Below is a small trained network, with its code and all its weights. Each question gives an input and a target symbol and asks what happens when units are switched off, that is, made to give their printed mean instead of their output.

import numpy as np


def w(rows, s, z=0):
    codes = np.array(rows[::2]) - 128.0
    scale = np.full(codes.shape[1], s)
    scale[-1] = z or s
    return codes * scale


def f(y):
    return y / 2 * (1 + np.tanh(0.7978845608 * (y + 0.044715 * y**3)))


def softmax(a):
    e = np.exp(a - a.max(-1, keepdims=True))
    return e / e.sum(-1, keepdims=True)


def log_softmax(a):
    a = a - a.max(-1, keepdims=True)
    return a - np.log(np.exp(a).sum(-1, keepdims=True))


def net(x, mask):
    ids = ['ηθλμπσφψω'.index(c) for c in x.split()]
    T = len(ids)
    res = E[ids] + P[:T]
    r = res
    for j in range(3):
        rows = slice(3 * j, 3 * j + 3)
        q, k, v = (r @ M[0][rows].T for M in (Q, K, V))
        z = softmax(np.where(np.tri(T) > 0, q @ k.T / 3**0.5, -1e9)) @ v
        o = O[0][rows]
        res = res + np.where(mask[j], z, o[:, -1]) @ o[:, :-1]
    y = f(res @ A[0][:, :-1].T + A[0][:, -1])
    res = res + np.where(mask[3:11], y, B[0][:, -1]) @ B[0][:, :-1]
    return log_softmax(res[-1] @ U[:, :-1].T + U[:, -1])


Q, K, V, O, A, B = {}, {}, {}, {}, {}, {}
E = w([
[110,172,138,252],'η',
[88,114,41,144],'θ',
[89,84,129,155],'λ',
[114,130,144,204],'μ',
[92,146,146,134],'π',
[161,80,150,235],'σ',
[46,96,112,183],'φ',
[123,145,87,147],'ψ',
[126,115,74,65],'ω',
],0.016)
P = w([
[254,130,154,7],'0',
[107,184,67,181],'1',
[85,181,80,166],'2',
[80,165,109,145],'3',
[78,167,143,104],'4',
[70,180,154,84],'5',
[70,176,148,75],'6',
[56,178,152,64],'7',
[63,180,150,43],'8',
],0.005)
Q[0] = w([
[192,61,117,146],'h0',
[121,42,126,68],'h0',
[117,100,87,140],'h0',
[133,144,131,156],'h1',
[118,124,103,130],'h1',
[126,122,147,105],'h1',
[160,65,113,49],'h2',
[162,155,176,139],'h2',
[4,74,183,141],'h2',
],0.026)
K[0] = w([
[223,166,119,197],'h0',
[154,206,187,138],'h0',
[137,86,163,136],'h0',
[142,144,138,119],'h1',
[129,94,145,115],'h1',
[122,144,103,156],'h1',
[84,80,75,84],'h2',
[156,71,110,159],'h2',
[55,82,254,146],'h2',
],0.024)
V[0] = w([
[69,7,171,139],'h0',
[126,97,63,78],'h0',
[121,186,188,123],'h0',
[166,180,103,188],'h1',
[180,91,59,173],'h1',
[210,223,133,85],'h1',
[144,108,222,161],'h2',
[107,147,173,144],'h2',
[91,180,131,148],'h2',
],0.015)
O[0] = w([
[42,167,160,229,218],'h0',
[58,34,104,101,153],'h0',
[202,122,156,138,88],'h0',
[166,143,66,100,154],'h1',
[64,89,39,92,103],'h1',
[166,71,107,247,49],'h1',
[191,181,58,165,133],'h2',
[149,109,83,144,199],'h2',
[126,54,110,144,253],'h2',
],0.011,0.0043)
A[0] = w([
[176,151,209,163,155],'n0',
[97,235,50,138,199],'n1',
[125,156,75,58,141],'n2',
[233,92,105,109,93],'n3',
[187,210,118,201,1],'n4',
[203,113,130,196,67],'n5',
[133,144,194,26,59],'n6',
[220,1,180,116,114],'n7',
],0.0096,0.0071)
B[0] = w([
[144,157,209,152,155],'n0',
[169,8,203,125,254],'n1',
[166,68,129,135,157],'n2',
[109,29,107,225,143],'n3',
[106,123,36,55,151],'n4',
[185,78,134,126,147],'n5',
[128,129,52,186,138],'n6',
[53,207,18,170,152],'n7',
],0.013,0.0097)
U = w([
[117,78,118,153,186],'η',
[116,73,153,64,148],'θ',
[112,162,225,16,211],'λ',
[156,81,117,129,2],'μ',
[159,171,155,150,231],'π',
[210,91,167,48,61],'σ',
[49,108,237,147,35],'φ',
[96,120,81,131,70],'ψ',
[89,135,100,1,135],'ω',
],0.0065,0.011)

Each question gives the input, a string of symbols that net reads in full, and the target symbol t.
The units are the heads (3 rows each of Q, K, V and O) and the neurons (one row each of A and B). Each row of codes is followed by its name. A weight is (code - 128) times the scale printed after its matrix; where a second scale follows, it is the last column's (O, A, B and U).
mask holds one flag per unit, heads first, then neurons. A switched-off unit (its flag False) gives its mean, the last column of its rows in O or B, instead of its output. The means were averaged over made-up inputs and are rounded, as every weight is.
A unit's drop is (log p(t) with every unit on - log p(t) with that unit switched off) / (log p(t) with every unit on - log p(t) with every unit switched off).
The circuit of an input: a set's keep is (log p(t) with only the set's units on - log p(t) with every unit switched off) / (log p(t) with every unit on - log p(t) with every unit switched off). Starting from all 11 units, units are removed one at a time, each time the one whose removal leaves the highest keep (on an exact tie, the one counted first), for as long as the keep stays at least 0.8.
circuit, biggest first: the units of the circuit, biggest drop first
most important unit: the unit with the biggest drop
top k neurons: the k neurons with the biggest drops, biggest first
which heads matter: for each layer, one digit per head in row order, 1 if its drop is at least 0.15 and else 0, layers parted by /
drop of u: that unit's drop, to one decimal
input π π π π, target π: which heads matter	110
input σ λ σ, target θ: top 2 neurons	n1, n4
input ω ω π π π ω, target π: which heads matter	110
input η φ λ π λ θ π φ, target φ: circuit, biggest first	h0, n4
input π φ π φ π φ, target φ: which heads matter	110
input π ω σ, target σ: top 3 neurons	n5, n1, n4
input ψ ψ ψ φ φ ψ, target φ: circuit, biggest first	h0, h2
input π π π π π π ψ, target π: most important unit	h1
input η φ π π φ π, target φ: top 2 neurons	n1, n4
input ψ π π σ σ ψ π, target σ: which heads matter	101
input σ θ π ψ, target θ: which heads matter	110
input π λ φ ψ, target φ: top 2 neurons	n1, n4
input θ ψ σ π π θ π λ, target λ: top 3 neurons	n3, n7, n6
input φ ω π ω σ, target σ: top 3 neurons	n1, n5, n4
input θ φ π π π λ, target λ: most important unit	h1
input π π π, target π: top 2 neurons	n1, n0
input σ ψ θ, target θ: drop of h1	0.5
input φ π π, target φ: drop of n4	0.2
